Here is a tiny trained network, its code and every weight. The questions are about switching its units off for an input and a class, where a switched-off unit gives its printed mean instead of its output.

import numpy as np


def w(rows, s, z=0):
    codes = np.array(rows[::2]) - 128.0
    scale = np.full(codes.shape[1], s)
    scale[-1] = z or s
    return codes * scale


def norm(h):
    return h / np.sqrt((h * h).mean(-1, keepdims=True) + 1e-5)


def f(y):
    return np.maximum(y, 0)


def log_softmax(a):
    a = a - a.max(-1, keepdims=True)
    return a - np.log(np.exp(a).sum(-1, keepdims=True))


def net(x, mask):
    res = np.array(x, float).reshape(1, 3) / 4 @ E
    u = 0
    for l in range(2):
        y = f(norm(res) @ A[l][:, :-1].T + A[l][:, -1])
        res = res + np.where(mask[u : u + 13], y, B[l][:, -1]) @ B[l][:, :-1]
        u += 13
    return log_softmax(norm(res)[-1] @ U[:, :-1].T + U[:, -1])


A, B = {}, {}
E = w([
[66,56,183,133,206,120,219,251,93,121,164,134],'x0',
[70,132,70,181,210,226,167,12,74,124,121,101],'x1',
[71,10,137,108,101,131,43,111,130,129,114,109],'x2',
],0.012)
A[0] = w([
[69,82,160,115,108,120,75,119,128,97,114,67,69],'L0N0',
[141,121,177,150,175,148,88,86,113,50,62,103,53],'L0N1',
[154,176,151,176,124,105,165,145,111,76,113,146,99],'L0N2',
[129,200,60,128,83,144,44,91,188,146,116,127,117],'L0N3',
[76,98,160,134,152,152,164,212,100,138,175,117,111],'L0N4',
[60,157,59,167,180,211,165,93,94,117,144,96,128],'L0N5',
[100,74,85,172,143,163,69,132,122,142,147,110,127],'L0N6',
[175,174,87,149,89,187,98,104,226,77,88,1,4],'L0N7',
[130,122,94,182,172,128,85,127,151,76,121,113,67],'L0N8',
[183,115,140,66,89,49,112,201,142,109,117,163,100],'L0N9',
[168,109,87,82,124,149,82,146,103,122,65,118,90],'L0N10',
[192,203,94,174,128,166,176,158,86,98,148,128,99],'L0N11',
[46,130,79,16,126,104,90,99,147,195,124,92,46],'L0N12',
],0.0079,0.023)
B[0] = w([
[79,103,131,52,75,250,128,149,199,254,158,225,139],'L0N0',
[138,73,78,93,178,233,151,156,134,200,136,112,128],'L0N1',
[126,127,70,87,140,215,129,186,158,201,138,167,147],'L0N2',
[146,66,43,160,122,85,184,154,144,101,85,112,219],'L0N3',
[142,97,28,177,82,95,161,101,173,94,75,122,200],'L0N4',
[117,180,155,88,141,37,71,183,99,131,115,94,254],'L0N5',
[135,152,148,67,140,138,140,122,154,208,146,160,179],'L0N6',
[59,102,97,139,179,138,86,115,92,84,111,52,128],'L0N7',
[148,89,152,152,58,145,86,207,167,116,127,71,128],'L0N8',
[68,215,151,66,136,68,68,189,94,152,108,107,201],'L0N9',
[123,148,105,111,119,176,133,132,141,182,163,163,133],'L0N10',
[112,103,139,54,90,168,160,100,154,212,144,158,179],'L0N11',
[218,134,56,165,142,247,44,76,168,50,116,82,128],'L0N12',
],0.0094,0.0093)
A[1] = w([
[195,233,119,165,140,172,231,108,131,125,185,187,84],'L1N0',
[127,77,99,205,163,120,174,173,103,33,151,119,72],'L1N1',
[81,183,95,107,125,111,124,144,135,152,103,148,220],'L1N2',
[66,4,140,145,107,174,49,82,141,120,153,125,105],'L1N3',
[191,175,102,176,84,159,64,31,153,83,101,109,1],'L1N4',
[56,162,132,182,207,150,114,58,76,104,151,75,51],'L1N5',
[73,49,132,168,200,151,194,179,93,105,162,126,59],'L1N6',
[64,150,78,159,188,155,151,42,71,145,106,115,90],'L1N7',
[138,87,191,145,171,110,192,203,124,99,175,172,155],'L1N8',
[217,158,167,125,69,106,107,99,190,117,126,170,109],'L1N9',
[96,110,50,151,104,202,150,148,222,139,137,191,93],'L1N10',
[103,131,170,116,71,212,142,112,155,185,190,188,8],'L1N11',
[134,68,61,131,127,95,188,131,156,134,102,130,97],'L1N12',
],0.015,0.0083)
B[1] = w([
[67,29,151,73,149,243,123,106,145,231,192,208,177],'L1N0',
[137,105,76,153,140,70,200,54,54,70,99,64,157],'L1N1',
[139,140,110,127,188,153,169,90,107,79,113,129,254],'L1N2',
[91,110,167,97,145,239,173,109,158,234,222,215,170],'L1N3',
[219,49,109,254,68,80,202,99,118,37,147,95,168],'L1N4',
[130,190,184,95,127,38,36,215,81,113,118,128,169],'L1N5',
[240,80,111,215,42,118,122,106,198,117,148,156,173],'L1N6',
[87,175,178,113,70,112,67,219,187,140,114,114,191],'L1N7',
[128,135,151,190,37,154,68,100,166,146,153,100,183],'L1N8',
[99,107,173,185,89,133,86,161,156,161,167,119,166],'L1N9',
[150,239,182,65,139,70,74,171,137,87,70,131,165],'L1N10',
[107,125,51,81,194,129,160,76,118,92,55,43,139],'L1N11',
[149,99,69,138,166,144,154,86,106,89,73,103,191],'L1N12',
],0.014,0.019)
U = w([
[187,75,89,235,53,108,149,93,180,70,101,99,123],'0',
[80,203,206,89,92,45,35,239,148,122,115,115,152],'1',
[56,74,131,72,138,242,151,99,161,255,160,186,135],'2',
[109,152,81,97,220,121,177,81,42,75,64,73,150],'3',
[199,47,136,145,222,81,49,93,10,112,223,170,4],'4',
],0.026,0.027)

Each question gives the input, the list of numbers given to net, and the class t.
The units are the neurons (one row each of A and B). Each row of codes is followed by its name. A weight is (code - 128) times the scale printed after its matrix; where a second scale follows, it is the last column's (A, B and U).
mask holds one flag per neuron, layer by layer. A switched-off neuron (its flag False) gives its mean, the last column of its row in B, instead of its output. The means were averaged over made-up inputs and are rounded, as every weight is.
A unit's drop is (log p(t) with every unit on - log p(t) with that unit switched off) / (log p(t) with every unit on - log p(t) with every unit switched off).
The circuit of an input: a set's keep is (log p(t) with only the set's units on - log p(t) with every unit switched off) / (log p(t) with every unit on - log p(t) with every unit switched off). Starting from the 12 units with the biggest drops (on a tie, the unit counted first), units are removed one at a time, each time the one whose removal leaves the highest keep (on an exact tie, the one counted first), for as long as the keep stays at least 0.8.
units of the circuit, in order: the units of the circuit, biggest drop first
unit that matters most: the unit with the biggest drop
k most important neurons: the k neurons with the biggest drops, biggest first
top k neurons in layer l: the k neurons of layer l with the biggest drops, biggest first
drop when u is switched off: that unit's drop, to one decimal
input [-5,4,8], class 2: units of the circuit, in order -> [L1N3]
input [0,-1,3], class 3: 2 most important neurons -> [L1N11; L0N0]
input [1,-3,-1], class 3: 2 most important neurons -> [L0N9; L1N7]
input [6,5,3], class 0: 2 most important neurons -> [L1N6; L0N4]
input [7,-7,-7], class 0: top 2 neurons in layer 0 -> [L0N5; L0N4]
input [8,8,-4], class 0: 2 most important neurons -> [L1N6; L1N1]
input [0,5,-5], class 1: 2 most important neurons -> [L0N5; L1N5]
input [3,1,3], class 3: 3 most important neurons -> [L0N4; L1N12; L1N10]
input [-1,-3,2], class 3: top 2 neurons in layer 0 -> [L0N9; L0N5]
input [-6,3,-7], class 2: 2 most important neurons -> [L1N0; L0N4]
input [0,-3,-4], class 2: 4 most important neurons -> [L0N5; L1N12; L1N1; L1N4]
input [8,8,7], class 0: 4 most important neurons -> [L1N6; L0N4; L0N9; L1N1]
input [7,-7,2], class 0: 2 most important neurons -> [L0N5; L0N4]
input [-3,0,-5], class 2: units of the circuit, in order -> [L1N0]
input [-5,1,6], class 2: 2 most important neurons -> [L1N3; L0N4]
input [6,8,1], class 1: top 2 neurons in layer 1 -> [L1N5; L1N7]
input [4,-1,0], class 0: top 2 neurons in layer 1 -> [L1N6; L1N8]
input [3,2,5], class 2: drop when L1N3 is switched off -> 4.7
input [-3,1,-3], class 3: drop when L0N3 is switched off -> 1.4
input [3,3,0], class 3: drop when L0N5 is switched off -> 1.0
input [2,3,-2], class 3: unit that matters most -> L0N5
